Below is a small trained network, with its code and all its weights. Each question gives an input and a class and asks what happens when units are switched off, that is, made to give their printed mean instead of their output.

import numpy as np


def w(rows, s, z=0):
    codes = np.array(rows[::2]) - 128.0
    scale = np.full(codes.shape[1], s)
    scale[-1] = z or s
    return codes * scale


def f(y):
    return y / 2 * (1 + np.tanh(0.7978845608 * (y + 0.044715 * y**3)))


def log_softmax(a):
    a = a - a.max(-1, keepdims=True)
    return a - np.log(np.exp(a).sum(-1, keepdims=True))


def net(x, mask):
    res = np.array(x, float).reshape(1, 4) / 4 @ E
    y = f(res @ A[0][:, :-1].T + A[0][:, -1])
    res = res + np.where(mask, y, B[0][:, -1]) @ B[0][:, :-1]
    return log_softmax(res[-1] @ U[:, :-1].T + U[:, -1])


A, B = {}, {}
E = w([
[195,147,195,65,209,179],'x0',
[102,49,136,28,81,36],'x1',
[2,74,141,108,171,158],'x2',
[92,183,35,145,196,26],'x3',
],0.0094)
A[0] = w([
[137,171,87,116,168,176,133],'N0',
[96,164,60,225,90,160,194],'N1',
[197,153,182,178,44,76,171],'N2',
[175,135,88,124,77,128,219],'N3',
[178,177,111,187,159,149,113],'N4',
[86,173,61,112,177,124,216],'N5',
[81,149,83,235,176,105,216],'N6',
[105,178,82,145,79,92,216],'N7',
[142,205,52,186,157,126,149],'N8',
[199,175,251,63,52,171,252],'N9',
[181,86,41,141,118,62,214],'N10',
[175,174,120,174,64,156,155],'N11',
[139,155,131,21,125,27,174],'N12',
[47,109,185,58,123,160,192],'N13',
[216,164,191,52,203,202,208],'N14',
[122,148,45,131,160,92,183],'N15',
[118,196,165,244,128,165,152],'N16',
[88,125,143,182,111,120,167],'N17',
[59,94,157,108,119,159,174],'N18',
[2,75,43,75,113,127,240],'N19',
[79,143,47,215,117,135,151],'N20',
[165,194,146,203,162,112,166],'N21',
[105,163,128,89,222,118,178],'N22',
[56,98,137,109,120,168,159],'N23',
[199,110,180,74,152,134,151],'N24',
[143,132,208,103,200,201,208],'N25',
],0.0088,0.0048)
B[0] = w([
[135,135,91,147,142,169,163],'N0',
[172,147,147,231,90,93,201],'N1',
[178,142,148,113,111,132,185],'N2',
[199,143,150,114,106,112,171],'N3',
[154,108,137,156,131,152,185],'N4',
[112,99,83,132,117,100,196],'N5',
[121,122,88,172,108,107,217],'N6',
[149,171,110,144,111,41,186],'N7',
[165,120,92,155,122,141,205],'N8',
[151,158,187,81,141,168,248],'N9',
[165,124,87,80,118,66,194],'N10',
[173,112,156,140,149,119,180],'N11',
[123,142,139,53,174,89,200],'N12',
[67,75,170,113,89,152,203],'N13',
[114,142,122,80,167,255,254],'N14',
[128,134,46,140,164,83,191],'N15',
[141,107,142,202,182,148,203],'N16',
[117,156,131,174,70,107,152],'N17',
[72,88,185,156,84,130,180],'N18',
[99,93,166,133,127,60,238],'N19',
[139,159,114,177,103,82,195],'N20',
[178,100,108,146,134,155,195],'N21',
[107,113,94,93,120,124,184],'N22',
[85,83,158,121,73,117,174],'N23',
[140,179,108,66,125,167,188],'N24',
[63,109,129,123,172,207,226],'N25',
],0.01,0.012)
U = w([
[118,61,18,175,153,193,127],'0',
[142,206,73,225,55,53,82],'1',
[68,116,95,56,187,32,163],'2',
[78,171,154,43,156,230,87],'3',
[25,14,254,147,27,118,187],'4',
[141,133,225,197,183,163,44],'5',
[14,53,86,122,122,163,46],'6',
[219,188,162,58,74,121,251],'7',
],0.0074,0.0023)

Each question gives the input, the list of numbers given to net, and the class t.
The units are the neurons (one row each of A and B). Each row of codes is followed by its name. A weight is (code - 128) times the scale printed after its matrix; where a second scale follows, it is the last column's (A, B and U).
mask holds one flag per neuron, in row order. A switched-off neuron (its flag False) gives its mean, the last column of its row in B, instead of its output. The means were averaged over made-up inputs and are rounded, as every weight is.
A unit's drop is (log p(t) with every unit on - log p(t) with that unit switched off) / (log p(t) with every unit on - log p(t) with every unit switched off).
The circuit of an input: a set's keep is (log p(t) with only the set's units on - log p(t) with every unit switched off) / (log p(t) with every unit on - log p(t) with every unit switched off). Starting from the 12 units with the biggest drops (on a tie, the unit counted first), units are removed one at a time, each time the one whose removal leaves the highest keep (on an exact tie, the one counted first), for as long as the keep stays at least 0.8.
units of the circuit, in order: the units of the circuit, biggest drop first
most important unit: the unit with the biggest drop
k most important neurons: the k neurons with the biggest drops, biggest first
drop of u: that unit's drop, to one decimal
input [2,-6,-7,3], class 0: units of the circuit, in order : N21, N8
input [3,-2,0,3], class 0: most important unit : N9
input [8,-5,-7,5], class 0: units of the circuit, in order : N21, N8, N0
input [-8,6,2,5], class 1: 3 most important neurons : N20, N7, N14
input [-5,-2,-1,-6], class 5: 2 most important neurons : N19, N13
input [-5,-8,1,-5], class 1: 2 most important neurons : N14, N1
input [-2,6,-7,4], class 2: 2 most important neurons : N12, N9
input [5,0,8,5], class 6: 2 most important neurons : N22, N1
input [5,-5,0,1], class 3: drop of N4 : -0.1
input [-4,-5,-6,-5], class 5: drop of N11 : 0.2
input [-6,0,-7,-4], class 7: drop of N1 : -0.1
